Below is a small trained network, with its code and all its weights. Each question gives an input and a target symbol and asks what happens when units are switched off, that is, made to give their printed mean instead of their output.

import numpy as np


def w(rows, s, z=0):
    codes = np.array(rows[::2]) - 128.0
    scale = np.full(codes.shape[1], s)
    scale[-1] = z or s
    return codes * scale


def f(y):
    return np.maximum(y, 0)


def softmax(a):
    e = np.exp(a - a.max(-1, keepdims=True))
    return e / e.sum(-1, keepdims=True)


def log_softmax(a):
    a = a - a.max(-1, keepdims=True)
    return a - np.log(np.exp(a).sum(-1, keepdims=True))


def net(x, mask):
    ids = ['αβθλμφψω'.index(c) for c in x.split()]
    T = len(ids)
    res = E[ids] + P[:T]
    r = res
    for j in range(3):
        rows = slice(3 * j, 3 * j + 3)
        q, k, v = (r @ M[0][rows].T for M in (Q, K, V))
        z = softmax(np.where(np.tri(T) > 0, q @ k.T / 3**0.5, -1e9)) @ v
        o = O[0][rows]
        res = res + np.where(mask[j], z, o[:, -1]) @ o[:, :-1]
    y = f(res @ A[0][:, :-1].T + A[0][:, -1])
    res = res + np.where(mask[3:27], y, B[0][:, -1]) @ B[0][:, :-1]
    return log_softmax(res[-1] @ U[:, :-1].T + U[:, -1])


Q, K, V, O, A, B = {}, {}, {}, {}, {}, {}
E = w([
[101,214,70],'α',
[103,201,80],'β',
[227,145,134],'θ',
[197,213,218],'λ',
[10,128,158],'μ',
[217,79,63],'φ',
[103,166,104],'ψ',
[84,57,74],'ω',
],0.011)
P = w([
[47,2,202],'0',
[131,138,117],'1',
[128,141,114],'2',
[129,135,110],'3',
[122,137,113],'4',
[123,138,109],'5',
[122,143,111],'6',
[120,139,109],'7',
[126,145,111],'8',
[131,142,106],'9',
[124,140,107],'10',
[124,141,112],'11',
[131,140,109],'12',
[131,142,112],'13',
],0.0062)
Q[0] = w([
[116,252,83],'h0',
[213,114,125],'h0',
[113,105,39],'h0',
[139,171,49],'h1',
[88,129,163],'h1',
[111,107,176],'h1',
[115,156,110],'h2',
[81,154,140],'h2',
[79,211,77],'h2',
],0.028)
K[0] = w([
[167,36,252],'h0',
[203,152,102],'h0',
[105,24,67],'h0',
[105,158,77],'h1',
[130,67,184],'h1',
[148,95,181],'h1',
[126,103,145],'h2',
[164,101,180],'h2',
[132,35,208],'h2',
],0.024)
V[0] = w([
[62,254,2],'h0',
[195,153,146],'h0',
[145,191,22],'h0',
[119,120,132],'h1',
[129,184,221],'h1',
[53,97,170],'h1',
[162,126,117],'h2',
[120,132,130],'h2',
[152,90,42],'h2',
],0.0078)
O[0] = w([
[92,217,2,4],'h0',
[145,209,134,105],'h0',
[81,225,81,95],'h0',
[119,144,116,120],'h1',
[91,91,178,62],'h1',
[100,174,104,81],'h1',
[103,141,123,119],'h2',
[127,120,134,128],'h2',
[67,102,168,190],'h2',
],0.0094,0.0023)
A[0] = w([
[122,127,112,65],'n0',
[88,203,90,63],'n1',
[71,120,147,55],'n2',
[109,197,166,100],'n3',
[105,186,141,167],'n4',
[110,204,250,118],'n5',
[73,134,104,27],'n6',
[35,139,167,37],'n7',
[50,132,127,76],'n8',
[213,174,184,50],'n9',
[219,90,106,117],'n10',
[181,122,178,90],'n11',
[162,148,156,74],'n12',
[122,177,81,77],'n13',
[62,140,84,253],'n14',
[83,178,87,102],'n15',
[23,116,65,68],'n16',
[162,151,158,73],'n17',
[153,91,87,96],'n18',
[83,131,130,209],'n19',
[173,68,61,80],'n20',
[162,105,87,124],'n21',
[131,136,60,76],'n22',
[171,120,132,121],'n23',
],0.011,0.0045)
B[0] = w([
[131,129,129,128],'n0',
[166,133,212,156],'n1',
[144,118,81,149],'n2',
[115,211,128,157],'n3',
[175,88,140,172],'n4',
[39,188,153,220],'n5',
[101,191,78,146],'n6',
[133,138,54,160],'n7',
[149,173,95,168],'n8',
[218,59,148,197],'n9',
[147,159,76,242],'n10',
[136,166,109,204],'n11',
[156,117,136,154],'n12',
[165,146,186,155],'n13',
[129,2,72,255],'n14',
[156,92,182,169],'n15',
[122,212,210,209],'n16',
[165,129,141,155],'n17',
[100,182,147,173],'n18',
[106,62,147,197],'n19',
[75,223,158,206],'n20',
[88,151,109,188],'n21',
[143,200,168,172],'n22',
[144,143,114,182],'n23',
],0.03,0.0044)
U = w([
[158,172,181,40],'α',
[151,105,152,119],'β',
[140,145,107,86],'θ',
[247,141,52,62],'λ',
[119,214,18,158],'μ',
[2,146,173,135],'φ',
[127,76,24,254],'ψ',
[133,134,102,111],'ω',
],0.0047,0.0043)

Each question gives the input, a string of symbols that net reads in full, and the target symbol t.
The units are the heads (3 rows each of Q, K, V and O) and the neurons (one row each of A and B). Each row of codes is followed by its name. A weight is (code - 128) times the scale printed after its matrix; where a second scale follows, it is the last column's (O, A, B and U).
mask holds one flag per unit, heads first, then neurons. A switched-off unit (its flag False) gives its mean, the last column of its rows in O or B, instead of its output. The means were averaged over made-up inputs and are rounded, as every weight is.
A unit's drop is (log p(t) with every unit on - log p(t) with that unit switched off) / (log p(t) with every unit on - log p(t) with every unit switched off).
The circuit of an input: a set's keep is (log p(t) with only the set's units on - log p(t) with every unit switched off) / (log p(t) with every unit on - log p(t) with every unit switched off). Starting from the 12 units with the biggest drops (on a tie, the unit counted first), units are removed one at a time, each time the one whose removal leaves the highest keep (on an exact tie, the one counted first), for as long as the keep stays at least 0.8.
units of the circuit, in order: the units of the circuit, biggest drop first
most important unit: the unit with the biggest drop
top k neurons: the k neurons with the biggest drops, biggest first
which heads matter: for each layer, one digit per head in row order, 1 if its drop is at least 0.15 and else 0, layers parted by /
drop of u: that unit's drop, to one decimal
input λ θ α ψ, target λ: units of the circuit, in order	[h0, h2, n9, n10]
input φ φ α φ β φ, target μ: which heads matter	000
input φ μ β λ φ λ μ ψ β α, target φ: which heads matter	101
input μ ω λ, target α: which heads matter	110
input λ μ λ μ φ λ ω α, target λ: which heads matter	101
input α ψ μ φ ψ φ φ α, target α: top 2 neurons	[n1, n16]
input φ φ β μ α φ φ ω α φ ψ, target φ: units of the circuit, in order	[h0, h2, n5]
input λ ψ ψ μ ψ β φ β ψ, target λ: units of the circuit, in order	[h2, h0, n9, n10]
input α β β β, target α: units of the circuit, in order	[h0, n16, n1]
input α β φ α β, target α: units of the circuit, in order	[h0, n1]
input ψ λ φ μ ψ α φ λ β ω λ λ ψ, target ψ: most important unit	n16
input ω β β ω β μ ψ ψ ω α θ, target λ: which heads matter	000
input μ φ φ β ω ψ, target μ: top 2 neurons	[n10, n20]
input φ φ β μ α β μ μ β θ β φ μ ψ, target φ: most important unit	h0
input μ φ φ θ μ φ ω φ, target μ: which heads matter	010
input μ ω θ, target λ: top 3 neurons	[n9, n20, n16]
input φ θ φ φ ω μ, target ψ: top 2 neurons	[n14, n7]
input φ μ φ β, target φ: drop of n5	0.4
input μ ψ θ φ ω φ μ β λ φ φ ψ, target μ: drop of h2	0.7
input α φ α, target α: drop of n3	0.2
input ψ ω ω θ ω ψ, target ψ: most important unit	n14
